Below is a small trained network, with its code and all its weights. Each question gives an input and a class and asks what happens when units are switched off, that is, made to give their printed mean instead of their output.

import numpy as np


def w(rows, s, z=0):
    codes = np.array(rows[::2]) - 128.0
    scale = np.full(codes.shape[1], s)
    scale[-1] = z or s
    return codes * scale


def f(y):
    return y / 2 * (1 + np.tanh(0.7978845608 * (y + 0.044715 * y**3)))


def log_softmax(a):
    a = a - a.max(-1, keepdims=True)
    return a - np.log(np.exp(a).sum(-1, keepdims=True))


def net(x, mask):
    res = np.array(x, float).reshape(1, 3) / 4 @ E
    y = f(res @ A[0][:, :-1].T + A[0][:, -1])
    res = res + np.where(mask, y, B[0][:, -1]) @ B[0][:, :-1]
    return log_softmax(res[-1] @ U[:, :-1].T + U[:, -1])


A, B = {}, {}
E = w([
[156,78,24,121,193,149,112,94,134,228],'x0',
[76,5,175,134,188,40,138,169,128,82],'x1',
[142,192,17,162,254,161,162,121,113,45],'x2',
],0.011)
A[0] = w([
[131,110,153,122,89,158,134,125,125,146,108],'N1',
[128,159,170,128,109,128,127,132,133,59,81],'N2',
[110,107,141,121,88,136,142,144,131,157,72],'N3',
[130,163,187,118,72,143,126,137,127,47,176],'N4',
[137,150,153,129,91,111,143,125,125,83,122],'N5',
[131,73,70,116,154,145,125,126,129,255,135],'N6',
[127,163,113,126,111,130,134,128,132,145,232],'N7',
[143,209,115,126,69,141,119,112,138,185,103],'N8',
[146,119,148,138,96,102,130,116,148,172,75],'N9',
[130,119,145,114,118,115,96,126,106,185,128],'N10',
[122,14,144,121,159,106,125,130,116,91,100],'N11',
[132,153,103,118,175,133,114,126,120,72,197],'N12',
[133,68,151,131,146,121,133,127,158,95,136],'N13',
[151,95,104,133,146,129,131,119,130,173,127],'N14',
[125,189,105,122,100,145,132,128,118,154,81],'N15',
[134,165,90,120,173,128,135,129,134,89,59],'N16',
[130,100,163,117,72,121,122,130,135,161,152],'N17',
[129,110,143,127,104,132,125,127,131,149,253],'N18',
],0.018,0.013)
B[0] = w([
[130,136,86,158,107,179,116,134,132,104,171],'N1',
[110,161,68,122,124,122,46,114,124,157,183],'N2',
[123,141,73,134,134,206,72,118,123,78,162],'N3',
[85,152,88,114,132,67,96,123,125,158,243],'N4',
[105,106,92,123,151,112,78,105,139,150,179],'N5',
[70,153,73,114,122,60,67,118,137,157,253],'N6',
[147,98,210,118,132,90,190,136,118,157,204],'N7',
[140,116,211,87,165,178,86,150,77,120,231],'N8',
[123,153,82,157,141,205,82,110,143,86,167],'N9',
[135,124,84,150,133,162,142,122,134,90,180],'N10',
[155,140,209,89,155,178,97,159,74,130,214],'N11',
[131,112,121,171,99,118,236,126,134,122,216],'N12',
[137,109,200,112,128,148,109,122,102,135,181],'N13',
[110,154,109,130,126,98,95,113,118,150,179],'N14',
[140,127,170,114,142,177,57,155,89,102,182],'N15',
[125,133,79,164,112,204,111,117,154,67,180],'N16',
[123,138,101,171,124,138,200,128,137,86,220],'N17',
[162,94,161,148,101,66,254,124,152,159,215],'N18',
],0.026,0.021)
U = w([
[50,186,84,117,140,41,69,91,130,203,105],'0',
[122,137,224,88,179,163,102,182,91,137,124],'1',
[105,156,76,197,110,177,179,101,152,57,153],'2',
[128,106,178,122,115,18,248,131,156,209,254],'3',
[171,100,143,91,147,111,141,104,189,125,102],'4',
[148,122,115,101,125,125,121,119,161,133,87],'5',
[150,144,96,123,108,123,121,155,203,140,94],'6',
[131,136,131,117,150,134,126,136,214,149,95],'7',
],0.013,0.0096)

Each question gives the input, the list of numbers given to net, and the class t.
The units are the neurons (one row each of A and B). Each row of codes is followed by its name. A weight is (code - 128) times the scale printed after its matrix; where a second scale follows, it is the last column's (A, B and U).
mask holds one flag per neuron, in row order. A switched-off neuron (its flag False) gives its mean, the last column of its row in B, instead of its output. The means were averaged over made-up inputs and are rounded, as every weight is.
A unit's drop is (log p(t) with every unit on - log p(t) with that unit switched off) / (log p(t) with every unit on - log p(t) with every unit switched off).
The circuit of an input: a set's keep is (log p(t) with only the set's units on - log p(t) with every unit switched off) / (log p(t) with every unit on - log p(t) with every unit switched off). Starting from the 12 units with the biggest drops (on a tie, the unit counted first), units are removed one at a time, each time the one whose removal leaves the highest keep (on an exact tie, the one counted first), for as long as the keep stays at least 0.8.
circuit, biggest first: the units of the circuit, biggest drop first
unit that matters most: the unit with the biggest drop
k most important neurons: the k neurons with the biggest drops, biggest first
drop of u: that unit's drop, to one decimal
input [-5,4,-2], class 0: unit that matters most	N4
input [-7,6,-3], class 0: 3 most important neurons	(N4; N2; N8)
input [-6,-7,7], class 1: 3 most important neurons	(N6; N8; N15)
input [4,5,-6], class 2: 3 most important neurons	(N8; N17; N10)
input [-1,4,3], class 1: 4 most important neurons	(N18; N11; N7; N17)
input [-1,3,2], class 3: 4 most important neurons	(N8; N15; N3; N9)
input [-7,6,8], class 2: 3 most important neurons	(N12; N16; N6)
input [-1,-6,-6], class 1: 3 most important neurons	(N8; N12; N15)
input [3,7,8], class 2: 2 most important neurons	(N12; N16)
input [-7,3,-7], class 0: 3 most important neurons	(N4; N2; N5)
input [-8,1,7], class 0: 2 most important neurons	(N4; N2)
input [-2,6,-8], class 2: 2 most important neurons	(N17; N8)
input [0,3,0], class 3: 4 most important neurons	(N8; N15; N3; N9)
input [-5,-8,-4], class 1: circuit, biggest first	(N8)
input [-2,5,1], class 1: drop of N11	5.5
input [2,-3,6], class 2: drop of N16	2.1
input [3,-3,3], class 3: drop of N7	0.2
input [-8,-1,3], class 0: drop of N7	0.0
